Each row has a name. Each piece below is followed by the name of the row it came from, unless a question asks for something else. Each question is about the rows just above it.

[142 124 142  98 145 174 121 173] -> toka
[147 133 141  96 145 170 117 168] -> gib
[133 179 202 100 106 103 116 160] -> zifi
[133 113 117 142 135 156 100 150] -> movat
[160 162 178 123 148 105 153 127] -> Lek
[146 178 162 148  98 105 127 125] -> vuzep
[133 153 195  64 152 139 119 186] -> Petu
[156 131 177 155 145 116 119 109] -> pebel
[122 159 191 124 116  99 159 148] -> fesa
[117 129 148 160  99 111 159 130] -> situ
[155 177 145 156 131 116 119 119] -> Fimad
Which value is in both toka and movat? => [142]
Which row holds [139 119]? => Petu
Shared by Petu and Lek: => [153]
Which row holds this, read backwards? [119 116 131 156 145 177 155] => Fimad
asked: [178 162 148  98 105 127 125] => vuzep
Move every entry of [177 145] by +1 step of 1. => [178 146]
The row with [145 174 121 173] is => toka

[167 156 186 114] -> fasi
[ 82 186 148 134] -> nuf
[ 82 186 185 149] -> Mumet
asked: [ 82 186 185 149] => Mumet
Shared by Mumet and fasi: => [186]
asked: [186 148 134] => nuf
[ 82 186 185] with +1 step of 1 on every entry: => [ 83 187 186]

[129  97 118 123 184 107 190 143 116 186] = Dode
[130 119 115  92 107 156 125 150 128  90] = zul
[133  88 131 103 139 102 108 120 118 167] = buki
[126 119 136 100  93 148 129 131 133 128] = nodu
[145 127 133 105 133 122 159 138 133 148] = sikon
[109 134 113 157 140 104 168 123 147 147] = Rel
[115 109 120 132 152 148 166 126 102 108] = zel
[165 156 113  94 124 134 116 140 120 139] = lokar
[124 138 139 103 134 132 187 121 148 129] = nid
[143 136 138 139  98 124  71 154 146 130] = konuv
[103 117 134 119  86 141 116 124 142 141] = Bivep
asked: [152 148 166] => zel
Which row holds [133 138 159 122 133 105] read backwards? => sikon

[101 118 143  76 167 155 160 101 109 154 115] = tosos
[ 76 118 167  87 160 143 101 154  93 122 159] = buza
[154  77 102  70  97 189 153 124  76 138  57] = koso
asked: [101 118 143  76 167 155 160 101 109 154 115] => tosos
Which row holds this, read backwards? [ 70 102] => koso
Which row holds this, read backwards? [101 160 155 167  76 143 118 101] => tosos
asked: [154  77 102  70  97 189 153 124  76 138  57] => koso
Which row holds [138  76 124 153 189  97  70] read backwards? => koso

[136 121 143 123 105 127] -> zar
[127 121  80 123 105 127] -> Fif
[121 127  92 171 146 128] -> gamav
Which row holds [127 121  80 123 105 127]? => Fif
asked: [136 121 143 123 105 127] => zar

[134 128  98 105 159 100  96] -> fesib
[134 128  98 105 159 100 112] -> Pobim
[104 120 187 105 194 142 112] -> Setup
[187 104 120 105 141 142 112] -> Topen
[120 105] with +1 step of 1 on every entry: => [121 106]
Which row holds [120 104 187] read backwards? => Topen
[187 104 120 105] is in which row? => Topen

[116 121 131 153]  lus
[153 142 117 119]  zimat
[139 128 116 119]  bezuk
[138 106 144 156]  Kavu
[113 127 133 106]  Siz
[119 117 137 106]  Gez
[127 147 147 161]  zana
[133 139 133 138]  keva
asked: [137 106] => Gez
[147] with -1 step of 1 on every entry: => [146]

[110  98  99  69 165] : romif
[131 176 167 128  98] : gapu
[163 110  61 176 130] : Nav
[131 167 176 128 115] : Mam
[ 96  96 131  74 163] : sogo
[176] with -1 step of 1 on every entry: => [175]
Shift each entry of [96 96] by -1 times 1: => [95 95]
The one value in gapu and romif: => [98]
Shared by gapu and sogo: => [131]
[ 98 110] is which row, read backwards? => romif
asked: [131 167 176 128] => Mam
Shift each entry of [110  61] by -1 times 1: => [109  60]

[121 132  59 123 133  82 150 139 115 129  98 127 190 138 116 145 148 117
 141 142 126 108]  tum
[126 113 144 106 142  89 146 141 128 140 134 140 156 109 134  81 140 144
 107 152 125 139]  rok
[126 113 144 106 142  89 146 145 128 140 134 130 160 115 126 171 130 124
 126 113 154 130]  kere
[126 113 144 106 142  89 146 145 128 140 134 129 156 109 134  81 140 144
 107 152 125 139]  vetaz
The row with [126 113 144 106 142  89 146 145 128 140 134 129 156 109 134  81 140 144
 107 152 125 139] is => vetaz

[128 131 119 128 140 121 141 155 161 157 120 145 153  67 154 164 180 114
 142 143 169 141  97 174  88 104 185 108 110 127 107 107 184 127  94  95
 130 131] : timu
[127 131 121  85 137 135 143 150 158 157 122 143 148  63 155 181 185 118
 144 135 169 134 117 178  87 107 182 109 113 127  67 107 182 132  95  95
 131 134] : revil
[127 131 121  85 137 135 143 150 158 157 122 143 148  63 155 181 185 118
 144 135 169 134 117 178  87 107 182 109 113 127  92  66 202 127  89  96
 134 154] : tivu
[126 131 118  85 139 114 142 149 162 158 116 156 146 127 154 152 176 112
 144 145 169 131 111 153  84 104 187 109 110 128 120 105 169 153  94  95
 128 115] : Kasi
asked: [126 131 118  85 139 114 142 149 162 158 116 156 146 127 154 152 176 112
 144 145 169 131 111 153  84 104 187 109 110 128 120 105 169 153  94  95
 128 115] => Kasi
asked: [128 131 119 128 140 121 141 155 161 157 120 145 153  67 154 164 180 114
 142 143 169 141  97 174  88 104 185 108 110 127 107 107 184 127  94  95
 130 131] => timu
asked: [127 131 121  85 137 135 143 150 158 157 122 143 148  63 155 181 185 118
 144 135 169 134 117 178  87 107 182 109 113 127  67 107 182 132  95  95
 131 134] => revil

[112 153 153 102  93  78 158 110  89 154 149  75 118  94 104 162  86]  taga
[155 155  97 153 147 141  96  92  95  94 100 106 138 154 164  96 153]  mukur
[112 153 153 102  93  78 158 110 155 187 190 138  85  89 107 179 149]  lapun
[112 153 153 102  93  78 158 110 155 187 190 159  85  89 107 179 149]  Telu
[137 151  74 175 137 135 113  93  77 113 116  82 125 140 156 111 149]  Dukif
Shift each entry of [158 110  89] by +1 times 1: => [159 111  90]
Move every entry of [112] by -1 step of 1. => [111]
[112 153 153 102  93  78 158 110  89 154 149  75 118  94 104 162  86] is in which row? => taga

[126  90  97 177]  tuga
[130 133 129 127]  Sor
[126 131 129 124]  Pegum
[ 63  95 159 123]  dad
[128 125 124 124]  fara
[165 124 204  77]  Tozi
The one value in fara and Tozi: => [124]
asked: [63 95] => dad
Which value is in both Pegum and tuga? => [126]

[178 112 119 179]  Dodus
[199 178 178 132]  mer
[178 179 199 179]  miba
The row with [178 179 199] is => miba
Which value is in both Dodus and mer? => [178]
Shift each entry of [199] by -1 times 1: => [198]
Which row holds [199 179 178] read backwards? => miba

[123  82 100 107 143 109 108 121] -> vifiz
[118 121 126 135 139 145 162 110] -> tileg
[ 83 146 135 125 125 203  95 116] -> Fopap
[167 114 147  92 119 131 111 128] -> pebu
[121  75 107  77 144 116  85 143] -> veziz
[123 145 139 126 121 162 135 163] -> Ketel
[138 165 105 132 139 129 180 160] -> Gev
[165 103 108 135 123  99 162 146] -> Dup
asked: [121 126 135 139 145 162] => tileg
Move every entry of [103] by +1 step of 1. => [104]

[135 129 167 155 138 151] : Retoz
[141 144 157 157 149 154] : mevu
[157 196 136 148 141 145] : ves
[135 135 149 154 132 156] : pil
The one value in Retoz and pil: => [135]
Shift each entry of [129 167] by +1 times 1: => [130 168]

[178 146  98 139] = kota
[159 101 140  96] = gitav
[146 178  98 116] = med
[146 178  94  93] = vuga
[159 101 112 140] = poz
[140 143  73 172] = rade
[ 95  79 103 140] = fod
[147 140 142  94] = biron
[178 146  98 146] = vovev
Shift each entry of [112] by +1 times 1: => [113]
The one value in fod and poz: => [140]
asked: [178 146  98 139] => kota

[128 143 111 125 146 127 135 170 135] = kop
[159 138 125 183  96 106 116 110 116] = Zod
[131 139 116 131 138 125 131 156 131] = duka
[140 120 141 138 110 126 127 107 137] = fot
[127 124 133 121 128 131 131 128 137] = nefug
[116 124 129 110 137 136 131 129 128] = buvif
[134 119 140 137 110 126 123  98 124] = zil
[128 143 111 125] with -1 step of 1 on every entry: => [127 142 110 124]
Which row holds this, read backwards? [116 139] => duka

[146 164 164 120 157 152 143 156 130 138 146 155 155 134 157 156 121 162
 119 150 128 138 118 164 136 133 140 119 170 123 138 130 168 158 123 113
 165 140 131 131 154 132 135 122 145 111 114] : Tusal
[132 146 140 134 163 148 180 126 118 140 136 115 132 121 170 164 124 148
  98 155 122 146  92 147 150 139 166 130 181 106 162 137 155 148 136 101
 134 142 143 124 166 156 157 137 156  99 123] : voguk
[125 157 121 143 113 150 117 178 139 117 148 140 136 116 121  92 120 127
 141 122 168 114 153 125 104 134 102 137 125 154 125 140 119  99 133 143
 104 153 127 150 113 151 120 125 140 162 150] : Mopi
[118 157 148 119 140 118 146 188 137 118 165 151 150 111 129 101 105 151
 138 121 166 113 143 135  98 128  86 130 135 144 116 136 126 100 113 125
 125 157 121 143 113 148 117 103 141 156 127] : nibu
Which row holds [180 126 118 140 136 115]? => voguk
Which row holds this, read backwards? [117 148 113 143 121 157 125] => nibu
Shift each entry of [150] by -1 times 1: => [149]

[141 131 122 129 140 114 126 108 126 133 132 144 119 124 121 132 128 143
 131 105 129 119 140 147 105 136 121 117  95 148 128 110 121 148 103 140
 131 118 144 128 134 125 117 136 109 113 133 144 118] = bal
[140 132 110 134 121 133 107 157 138 136 143 113 161 109 128 121 129  96
 150 127 130 120 130 119 137 124 135 128 171 125 117 160 134 101 151 124
 113 128 125 139 128 136 135 129 144 141 138 123 113] = reruz
[148 138 160 117 132  99 165 104 139 121 103 137 118 156 108 145 132 125
 101 129 143 124 115 110 143 102 150 123 121  99 140 114 147 130 132 139
 138 151 121 164 130 145 148 127 156 133 140 114 127] = kefo
[132 118  92 137 135 134  92 133 124 143 158 170 141  93 136 114 128 131
 165  95 119 119 154 152  94 154 106 117 116 170 116 141 111 135 111 136
 117 100 149 116 135 112 105 143  95 113 135 157 109] = sed
[100 130 139 134 119  91 136 169 125 121 112  91 127 148 123 136 124 112
 101 128 127 115 100 124 173 112 142 147 170  82 131 121 131 111 160 164
 124 169 115 104 112 154 147  99 162 143  96  90 150] = lal
[103 128 132 127 141 142 125 135 137 107 134 109 139 157 115 132 128  96
 101 165 127 121 100 139 148 109 178 125 163 100 129  92 139 124 155  94
 125 138 121  95 115 156 136  90 168 146 111  99 147] = Turo
[106 129 127 123  94 175 117 122 106 118 137 137 114 105 191  99 130 170
 149 129 103 172 145 115 110 164  77 160 115 166 128 173 109 119 120 115
 140 102  98 101 130  60 101 144  73 132 121 150 158] = suku
[100 130 139 134 119 147 136 169 125 121 112  91 127 148 123 136 124 112
 101 185 127 137 100 116 173 112 142 147 170  82 131 121 131 111 160 104
 124 152 115 104 112 154 147  99 162 143  96  90 150] = Dufu
[119 139 152 123 146 122 153 116 132 109 111 120 114 172 105 145 127 119
  82 162 134 123  98 137 149 103 170 123 129  91 138  73 138 142 136 110
 135 149 126 109 119 161 142  97 164 134 109  99 148] = Zanil
[130 137 151 136 112 119 161 172 112 144  84 101  94 141 117 150 117 155
  99 173 134 142 115 110 175 118  98 151 124  82 138 127 121 129 127 140
 130 160 132 132 118 152 153 126 136 118  91  98 138] = bodup
[149 137 127 132 168  98 137  92 120 131 124 153  90 143  95 149 124 157
 104 108 132 105 135 180  96 135 132  99  55 146 135  52 113 187  78 142
 134 121 170 106 132 147 114 124 108  91 116 143 121] = denar
[145 130 146 114 125 110 144  96 147 119 125 145 144 137 128 126 138 109
 129 107 139 126 126 100 125 111 150 123 140 124 130 145 151 112 142 134
 134 134 108 174 137 120 138 139 148 145 164 130 120] = vasi
asked: [121  95 115 156] => Turo
Where do [130 137 151 136 112 119 161 172 112 144  84 101  94 141 117 150 117 155
  99 173 134 142 115 110 175 118  98 151 124  82 138 127 121 129 127 140
 130 160 132 132 118 152 153 126 136 118  91  98 138] appear? => bodup
Shift each entry of [153 126 136 118] by -1 times 1: => [152 125 135 117]
The row with [161 109 128 121] is => reruz
Move every entry of [121 129] by +1 step of 1. => [122 130]
[131 140] is which row, read backwards? => bal

[122 164 179 162 133 128 153 188 195 169 130 114 131 156 160 130  88  71
  88 118 127 127  72  63  89 128 147 133 106 101 131 171 189 173 141 128
 149 180 191 165 123 103 115 143 149 122  81  63  79 112 128 110  80  69
  95] -> sud
[106 130 156 182 177 141 103  93 115 140 135 101  66  61  90 123 130 105
  80  84 118 159 171 149 124 125 156 191 195 167 131 121 144 169 167 133
  64  79 100 127 128 100  67  61  90 126 138 119  93  94 127 168 182 164
 107] -> Nasi
[104 139 179 187 164 135 131 158 188 189 155 117 105 124 148 147 114  75
  64  87 119 125 101  74  71 104 144 157 140 115 114 146 184 195 171 138
 129 150 178 180 149 108  91 107 135 138  63  71  58  83 118 131 113  85
  80] -> zoki
Shift each entry of [131 158] by -1 times 1: => [130 157]
Which row holds [104 139 179 187 164 135 131 158 188 189 155 117 105 124 148 147 114  75
  64  87 119 125 101  74  71 104 144 157 140 115 114 146 184 195 171 138
 129 150 178 180 149 108  91 107 135 138  63  71  58  83 118 131 113  85
  80]? => zoki
Which row holds [128 112] read backwards? => sud
The row with [122 164 179 162 133 128 153 188 195 169 130 114 131 156 160 130  88  71
  88 118 127 127  72  63  89 128 147 133 106 101 131 171 189 173 141 128
 149 180 191 165 123 103 115 143 149 122  81  63  79 112 128 110  80  69
  95] is => sud
Which row holds [178 180 149 108  91 107 135 138]? => zoki
[125 101  74  71] with -1 step of 1 on every entry: => [124 100  73  70]

[129 147 114 131 175 139 121 114 119 147 138 129 173 139 131  90 139 121
  84 137 134 130 158] -> nov
[153 137 138 151 124 112 139 114  98 143 120 129 150 114 131 175 139 121
 107 137 123 130 115] -> vavi
[104 128 132 163 120 115 127 114 191 108 138 129 173 131 131  89 148 121
 104 137 123 130 153] -> vot
[147 114 131 175 139 122 114 119 147 138 129 129 173 131 131 133 139 121
 132 137 123 107 153] -> Pugo
asked: [129 147 114 131 175 139 121 114 119 147 138 129 173 139 131  90 139 121
  84 137 134 130 158] => nov
[130] with -1 step of 1 on every entry: => [129]
asked: [104 128 132 163 120 115 127 114 191 108 138 129 173 131 131  89 148 121
 104 137 123 130 153] => vot
asked: [129 150 114 131 175 139 121] => vavi
[129 138 147 119 114 121 139 175 131 114 147] is which row, read backwards? => nov

[144 123 126 130 169 198] = bateg
[145 124 126 128 142 136] = nipip
[123 140 160 168 123 123] = vuk
[179 130 123 127 198 169] = duti
[125 122 150 123 123 123] = lunaz
[123 179 168 151 123 124] = Dite
[124 140 158 132 126 140] = gakop
[123 134 150 171 123 123] = ber
Where do [179 168 151] appear? => Dite
asked: [198 169] => duti
The one value in nipip and Dite: => [124]
The one value in gakop and vuk: => [140]

